Rows are numbered. After the first six, each row is followed by the numbers of the five nearest rows among all rows above it, by straight-line distance, nearest first.
0: [-2.87, 2.01, 1.03, -1.33, 0.95, 0.86, 1.05, 1.39, 0.99, -1.39, 0.58, -0.81, -0.26, 1.97, -1.70, 0.27, -1.80, -2.44, -0.83, 2.37, -2.20, -2.07, 3.37, -0.81, -5.85, 1.66]
1: [-4.58, -0.44, -0.23, -0.93, -0.05, -0.43, -0.86, -0.11, 0.63, -0.34, 0.18, -0.11, -1.02, 0.92, -0.46, 0.22, 0.32, -3.49, -2.04, 2.36, 0.83, 1.52, 1.28, -0.36, -3.40, 0.24]
2: [-3.29, 0.19, 2.08, 0.13, -0.21, 0.11, 1.93, 2.04, 1.71, -0.87, 0.70, -0.79, 0.99, 1.86, -1.78, 0.03, -0.08, -0.30, 0.00, 0.70, -1.85, -0.14, 0.91, 1.45, -9.64, 0.23]
3: [-5.02, 3.76, 2.58, 0.21, -2.63, 0.60, 0.91, 0.34, -2.00, -1.92, 0.37, 1.00, -1.68, 3.01, -3.38, 0.45, -0.57, -0.11, -1.64, 1.93, -1.73, -0.37, 0.82, -1.54, -0.27, -1.02]
4: [-4.31, 0.47, 1.52, -0.55, 1.25, 0.15, 1.48, 1.45, -0.20, -2.01, 1.92, 1.65, -0.25, 0.59, 0.66, 1.15, -0.41, -0.64, -1.56, 2.92, -1.45, 0.42, 2.84, -0.06, -0.55, -0.02]
5: [-3.76, -0.59, 1.20, 0.52, -0.23, -0.05, 0.00, 1.41, -0.13, -0.77, 1.26, -1.50, -1.15, 3.36, 0.64, 0.18, -0.55, -2.14, -1.54, 2.79, -1.78, -1.01, -0.87, -3.57, -1.88, -0.53]
6: [-3.80, 1.61, 1.61, 1.32, 1.64, -0.59, 0.75, 1.14, 0.88, -2.84, 0.25, 0.51, 0.25, -0.21, 0.65, 0.59, -0.61, -2.15, -0.56, 0.62, -1.18, 1.85, -0.23, -1.56, -3.48, 0.62]
4 1 5 0 2
7: [-5.98, -1.01, 1.48, 0.17, 0.06, 3.23, 0.73, -0.05, -1.21, -1.18, 2.25, -0.32, -0.47, 3.37, -0.09, -0.02, -0.58, 0.14, -0.31, 1.47, -1.63, 0.95, -0.50, 0.10, -2.49, 0.19]
5 4 1 6 3
8: [-4.49, 0.00, -0.71, 1.75, 1.04, 0.84, -0.82, 1.47, -2.46, -0.64, 1.18, 0.97, -1.75, 1.22, 0.68, -1.08, -0.24, -1.04, -0.78, 3.15, 0.36, 1.34, 0.52, -0.24, -0.22, 1.78]
4 1 7 5 6
9: [-3.19, 1.52, 2.71, -0.77, 1.80, -1.47, -0.25, 0.23, -0.46, -1.23, 1.66, -1.39, -1.29, 2.43, -0.77, 0.50, -0.16, -1.08, -1.64, 1.67, -2.46, -1.80, 1.58, -0.50, -3.07, 0.51]
0 5 4 6 1
10: [-3.60, -0.14, 3.61, 0.51, 3.81, 1.94, 0.39, 2.65, -2.34, -1.18, -0.34, 2.50, -1.24, 2.18, 0.10, 0.09, -1.50, -1.73, 0.75, 5.35, -0.86, -0.85, 4.37, -2.82, -0.88, 0.16]
4 8 9 5 0
11: [-3.22, 3.24, 2.28, -1.68, 0.43, -0.99, 1.03, -0.25, 2.08, -1.26, 0.12, -0.87, -1.95, 1.03, -1.87, -0.56, -0.79, -0.28, -1.59, 1.07, -1.66, -0.12, 0.55, -0.64, -4.56, 1.50]
9 0 6 1 2
12: [-1.35, 0.24, 0.41, 0.41, 2.37, 0.91, 0.72, -0.78, -0.89, 0.37, 1.19, 0.71, -0.68, 2.29, -2.11, -0.16, 0.31, -1.38, 0.67, 2.12, -0.63, -1.31, 0.98, -2.65, -0.96, 0.36]
9 5 8 4 1
13: [-3.98, 1.65, 0.70, 1.52, -2.18, -1.46, 2.31, 1.39, 0.01, -3.32, 0.89, -1.86, 0.57, 2.88, -3.78, 0.73, -1.30, -1.35, -0.16, -0.72, -2.55, -1.45, 0.46, -0.58, -8.05, 0.01]
2 0 11 9 6
14: [-3.19, -0.84, 3.85, -0.88, 1.26, -1.48, -0.54, 0.39, 0.78, -1.13, 2.15, -0.79, 0.34, 0.78, 1.15, 1.04, -1.31, -2.77, -0.13, 4.96, -3.08, -2.20, -0.26, -2.96, -0.69, 1.33]
5 9 4 12 6
15: [-3.14, 0.09, 0.08, 0.63, -0.76, -0.75, 3.99, -0.10, 1.53, -1.84, 0.46, -1.21, -1.74, 2.09, -2.02, 0.89, -0.61, 0.11, -2.58, -1.82, -4.28, -2.21, -0.35, -0.59, -7.35, -1.06]
13 2 11 0 9
16: [-3.17, 1.27, 1.74, 1.03, 2.96, 0.59, 0.29, 0.78, -0.15, -0.46, 1.60, -2.89, -1.80, 0.73, 0.48, -0.18, 0.53, -1.80, -1.21, 3.75, -1.51, -0.84, -0.16, -1.07, -1.53, 0.50]
9 5 12 14 8
17: [-5.18, 2.52, 0.92, -0.87, -0.63, -0.74, 0.30, -0.56, 2.50, -2.28, -0.51, -1.37, 0.86, 3.45, -0.14, -0.08, -0.47, -0.81, -1.11, 1.32, -0.45, -1.77, 1.77, 1.39, -6.40, 1.78]
11 0 2 9 13
18: [-2.42, 0.52, 2.40, 0.21, 0.69, -0.53, -0.16, 0.97, 0.43, -3.25, -1.20, -0.70, -0.82, -0.31, -2.83, 1.80, 0.23, -0.81, -0.16, 1.77, -0.83, -1.20, -0.51, -0.75, -1.73, 0.54]
6 9 11 16 12
19: [-2.13, 1.83, 2.34, -0.44, 0.50, -1.27, -0.39, 2.30, 1.00, -2.00, 1.28, -0.07, -0.46, 1.53, -1.25, -1.55, -0.38, -1.40, -0.31, 2.44, -0.61, -0.39, 3.77, 1.29, -6.76, -0.82]
0 2 9 11 17
20: [-3.54, 4.80, 2.54, -0.34, 1.13, 0.68, 0.93, 0.69, -0.32, -1.07, 2.03, 1.06, -0.41, 2.26, -0.33, -1.88, -1.39, -2.48, -2.18, 3.59, -1.83, -1.78, 4.98, -0.09, -2.63, 0.02]
0 9 4 19 11
21: [-2.76, 1.80, 2.41, -1.72, 2.35, -1.33, -0.10, 1.58, -1.29, -2.23, -0.33, -0.32, -0.73, 1.59, -1.45, -0.50, -1.96, -1.70, -1.32, 1.09, 0.16, -1.35, 1.40, -2.34, -1.80, -0.78]
9 18 12 11 6
22: [-4.67, 0.78, 2.57, 2.98, 1.02, 0.79, 1.78, 1.04, 1.17, -1.94, 1.91, -1.51, -0.55, 1.96, -1.72, -1.44, 0.69, -2.31, -1.39, 1.89, -1.08, -0.08, 3.09, 0.54, -9.09, -0.89]
2 19 0 13 17
23: [-2.42, 1.19, 1.03, 0.21, -0.92, -1.21, 1.15, -0.11, 1.05, -2.34, 0.75, -3.07, -0.48, 1.20, -0.33, -0.08, 0.84, -0.13, -0.71, 3.64, -1.91, -1.36, 1.09, -0.26, -2.80, -0.38]
9 16 18 11 5
24: [-6.19, 4.52, 2.45, 2.46, 3.05, 1.71, -0.64, 0.88, -0.30, -2.33, 0.88, 2.09, -1.63, 1.83, -1.60, -0.65, -0.77, -3.49, -0.82, 4.70, -1.95, -1.29, 3.86, -0.90, -5.65, 0.79]
20 0 22 19 10
25: [-0.89, 3.67, 3.21, -0.78, -0.59, -1.02, -0.28, 1.69, -0.72, -0.59, 0.42, -0.11, 1.86, 0.67, -0.77, -1.10, -0.60, -1.63, -1.57, 1.51, -2.90, -0.73, 0.90, -0.82, 2.24, 0.03]
21 9 4 3 18
26: [-3.59, 0.81, 2.40, 0.74, 2.37, -1.06, -0.77, 1.51, -1.06, -1.22, 0.55, -0.85, -0.82, 2.32, -0.16, -1.31, 0.00, -3.22, 0.64, 3.17, -0.29, 0.65, 1.01, -1.75, -2.64, 0.44]
16 21 9 5 6
27: [-4.27, 2.62, 0.65, 0.42, 0.23, 0.44, 0.80, 0.44, 0.37, -1.66, 2.15, -0.12, 0.02, 1.83, -1.04, 0.38, 0.52, -1.04, -1.50, 2.76, -3.49, -1.37, 3.04, -2.23, -9.36, -0.91]
22 0 2 19 13
28: [-1.47, -0.67, 1.10, 1.53, 0.25, 1.58, 0.41, 1.25, -1.01, -0.29, -0.13, -1.27, -1.40, 1.12, -1.75, 0.85, 1.63, -2.05, -0.14, 4.13, -1.24, -0.04, 0.19, -0.79, -0.82, -0.33]
16 12 18 5 26
29: [-1.89, 2.59, 2.65, -0.24, 1.17, 0.48, 0.23, 1.46, -0.99, -0.96, 1.94, -0.91, -1.06, 1.78, 0.25, 1.00, -0.23, -1.94, -2.14, 3.35, -1.93, -0.14, 0.28, -1.90, -0.82, 1.40]
16 9 5 26 4
30: [-4.37, 1.47, 1.58, 0.17, 0.90, 0.11, 2.07, 1.76, 2.17, -1.09, 1.03, -0.20, 0.66, 1.86, -1.08, 2.65, -0.87, -3.03, -2.52, 1.06, -2.13, -2.56, 3.44, 0.61, -9.45, 1.10]
0 2 27 22 17
31: [-4.51, 2.27, 0.29, 0.35, 1.65, 0.09, 0.92, 0.10, 1.46, -0.54, 0.75, 1.23, -2.73, 3.14, 0.00, 1.29, -0.36, -2.55, -1.04, 3.03, -1.71, -0.92, 3.69, -0.16, -6.62, 0.72]
0 27 30 24 19
32: [-3.68, 2.87, 0.51, 1.97, -1.20, 1.37, 1.25, 0.73, 1.22, -0.37, -0.11, -3.13, -1.34, 1.46, -0.66, 0.68, 0.67, -1.18, -0.61, 2.83, -3.30, -0.65, 0.97, -0.75, -1.44, 0.33]
23 16 28 29 5
33: [-3.12, 1.47, 1.94, 0.90, 1.21, 0.96, 0.76, 0.27, 0.17, -1.40, 0.18, 0.65, -0.83, 1.47, -0.84, 0.13, -1.29, -1.80, -1.07, 2.81, -1.42, -1.87, -0.57, -2.18, -2.01, 0.73]
29 5 12 16 18
34: [-3.39, 2.34, 3.03, 1.10, 0.89, -0.10, -0.07, 0.64, -0.40, -1.86, -0.56, -0.08, -3.26, 0.21, -1.18, -0.11, 0.10, -2.13, -0.46, 2.41, -2.79, -2.27, 0.31, -2.35, 0.43, 1.16]
33 29 18 16 9
35: [-0.83, 2.89, 2.10, 0.22, 1.83, 0.02, 1.90, 1.32, -1.29, -0.85, -1.15, 1.56, -1.03, 2.65, 0.08, -0.46, -0.60, -0.34, -0.51, 1.70, -1.36, -1.38, 0.49, -2.06, -1.99, 1.71]
33 29 12 21 34
36: [-1.88, 0.15, 2.22, -0.41, -1.06, -0.90, -0.50, 0.01, 0.92, -3.08, -0.87, -2.99, 0.19, 1.06, 0.37, 0.43, -0.24, -0.72, -2.97, -0.81, -0.74, -1.67, -1.37, -2.35, -0.95, -1.08]
18 5 23 21 33
37: [-3.02, -0.05, 0.47, 0.04, -1.82, -0.85, 0.92, -0.56, 2.32, -2.74, 1.34, -1.11, 0.77, 2.36, -1.77, -0.08, 0.19, -1.62, -1.70, -1.31, -1.98, -4.96, 1.42, 0.71, -9.36, 0.07]
13 15 2 30 17
38: [-4.70, 0.28, 4.93, 1.83, 0.39, 1.34, 1.86, 0.09, 0.09, -1.59, 1.87, -1.94, -1.81, 1.06, -0.71, -1.28, 1.54, -0.38, -1.11, 1.68, -0.85, -0.65, 3.38, 0.89, -6.80, -0.20]
22 19 2 9 27
39: [-3.95, 0.50, -0.69, 1.54, -1.27, -0.46, 3.41, -0.28, 1.05, -1.08, 1.50, -3.88, -1.24, 1.98, -1.54, 0.15, 1.23, 0.63, -1.08, -1.54, -2.64, -0.88, -0.30, 1.87, -9.40, -0.64]
15 2 13 37 22
40: [-4.23, 5.07, 3.92, 0.27, 2.01, 1.08, 0.36, 1.84, -0.21, -0.22, 1.96, 1.76, -1.73, 3.36, 0.68, 0.76, -0.43, -0.82, -0.55, 4.78, -0.71, -0.74, 4.60, 0.02, -5.50, -0.84]
20 24 31 19 0
41: [-5.14, -0.36, 2.69, 1.96, 2.69, 1.50, 1.81, 0.95, 2.40, -1.37, 2.42, 0.96, -1.64, 3.02, 0.41, 0.08, -0.59, -2.19, -1.76, 3.65, -3.82, -1.65, 3.37, -2.11, -8.41, 2.36]
31 27 30 22 0
42: [-4.10, 1.92, 2.82, -0.62, 0.80, -0.88, 0.54, -0.21, 1.70, -1.88, 1.94, -0.27, -1.61, 0.61, -1.23, 1.33, -1.19, -1.05, -1.48, 2.47, -1.89, 0.60, 2.35, 1.04, -6.73, 2.18]
11 0 31 19 9
43: [-3.42, 4.04, 3.94, 1.27, 1.09, -0.49, -0.19, 1.45, -1.96, -1.54, 0.50, 1.00, -1.11, -0.50, -0.86, -0.33, -1.20, -1.70, -0.57, 2.89, -3.06, -1.82, 1.21, -2.00, -0.23, -0.72]
34 33 29 25 21
44: [-0.14, 0.48, 2.39, 0.42, 1.29, -0.16, -0.38, 1.12, 0.61, -0.62, 1.05, -1.34, -0.51, 1.44, -0.44, 2.31, 0.46, -2.03, -1.63, 1.78, 1.14, -0.23, 1.02, -0.01, -0.81, -0.23]
29 28 18 16 9
45: [-4.53, 1.78, 2.94, -0.13, -0.01, -0.89, 2.03, 1.93, -1.52, -1.85, 1.69, -0.14, -0.39, 2.90, -1.00, 0.81, -0.85, -0.17, -2.84, 3.52, -1.70, -1.02, 1.48, -2.10, -1.62, -0.25]
29 9 4 33 3
46: [-2.33, 0.83, 1.57, 2.42, -0.68, 0.38, 0.19, 1.33, 0.55, -3.56, -1.11, -0.55, -1.67, 1.21, -0.30, -0.39, -0.62, 0.09, -0.35, 0.08, -2.12, -2.00, 0.70, 0.64, -2.03, 1.51]
18 33 23 34 32
47: [-4.28, 1.94, 0.35, 1.66, 0.73, 3.07, 1.07, 1.11, 1.85, -3.12, 0.21, -2.94, -1.62, 0.98, 0.04, -1.52, 0.66, -2.06, -2.16, 3.19, -3.38, -2.01, 0.51, -2.13, -0.29, 0.74]
32 16 33 34 23
48: [-3.59, 2.95, 1.91, -0.35, 0.87, -0.64, 0.71, 1.54, 0.96, -1.59, -0.35, -0.18, -0.76, 3.07, -0.27, 0.09, -2.32, -1.18, -0.21, 2.46, -1.99, -0.69, 1.40, -3.89, -1.84, 0.67]
33 21 35 45 29
49: [-2.86, 2.35, 2.35, 0.00, 0.76, 0.70, 0.93, 0.28, -0.26, -2.66, -0.32, -1.48, 0.14, 1.20, 1.02, -0.27, -1.31, -0.03, -1.49, 0.02, -1.46, -0.80, 1.54, -3.06, -0.15, -0.47]
48 21 36 33 29
50: [-2.51, -0.14, 0.81, 0.35, -0.95, -0.18, -0.10, 0.42, -0.36, -1.80, 0.32, -1.07, -1.18, 0.44, -0.46, -1.18, -1.51, -1.54, -2.18, 0.51, 0.00, -1.81, -1.38, 0.82, -0.52, -0.66]
36 46 33 18 44
51: [-2.94, -0.25, 2.27, -0.75, 1.07, -0.36, 0.25, 1.49, -0.59, -1.43, -0.09, -0.03, 0.38, 1.40, -1.80, 1.44, -1.57, -0.02, 0.03, 1.24, -2.31, 1.19, -0.53, -0.55, -2.92, -0.22]
18 6 33 9 21
52: [-4.21, 0.18, 0.02, 0.40, -0.94, -0.98, -0.97, 0.85, -0.69, -0.87, 0.24, -1.45, 0.66, 1.65, 0.22, 0.46, -1.50, -1.86, -1.87, 1.11, -0.91, -0.87, -1.54, -2.08, -0.56, 0.09]
5 50 36 33 49
53: [-2.04, 0.62, 1.11, 1.10, 0.97, -0.21, 2.13, -1.02, 0.68, -2.81, 0.12, -2.17, 1.23, 0.39, -0.94, 0.84, 0.57, 0.23, -0.57, 0.31, -2.36, -1.63, -1.85, -1.66, -2.82, -0.05]
18 23 36 33 51
54: [-5.49, 4.91, 3.04, -0.93, 2.22, 0.44, 0.55, 3.23, 0.05, -0.72, 1.11, -0.77, -1.02, 1.29, -0.18, 0.96, -1.27, -1.80, -2.21, 3.76, -2.64, -1.01, 5.19, -0.37, -5.78, 1.77]
40 0 20 24 31
55: [-3.43, 2.53, 1.81, -0.52, 1.71, -0.58, -0.21, 2.10, 1.34, -1.43, -1.21, 1.15, -0.70, 1.10, -1.74, -1.13, -0.87, -1.93, 0.12, 1.50, -1.12, -0.63, 3.15, -0.45, -4.32, -0.31]
19 0 21 11 48
56: [-4.11, 0.64, 2.81, -0.53, 2.57, -0.16, 0.35, 0.45, 1.25, -1.46, 0.78, 0.38, -0.23, 3.46, 0.05, 0.42, -1.22, -2.83, 0.63, 3.19, -0.77, -1.25, 2.11, -1.98, -3.02, 0.69]
26 48 33 9 55
57: [-4.11, 6.29, 3.86, -1.73, 2.62, -0.07, 1.71, -0.15, 0.29, -2.07, 0.73, -0.06, -1.91, 2.60, -0.59, -0.72, -2.19, -1.37, -0.48, 4.54, -1.61, 0.00, 4.41, -1.47, -4.97, -0.63]
40 20 54 24 55
58: [-8.18, -3.56, 0.94, 3.48, 2.49, 3.33, 3.56, 0.93, -0.47, -1.88, 1.10, 1.70, -3.00, 4.30, -0.59, -0.60, -0.95, -5.24, -0.65, 3.54, -3.06, 0.50, 3.71, 1.10, -8.55, 0.06]
41 22 31 24 38
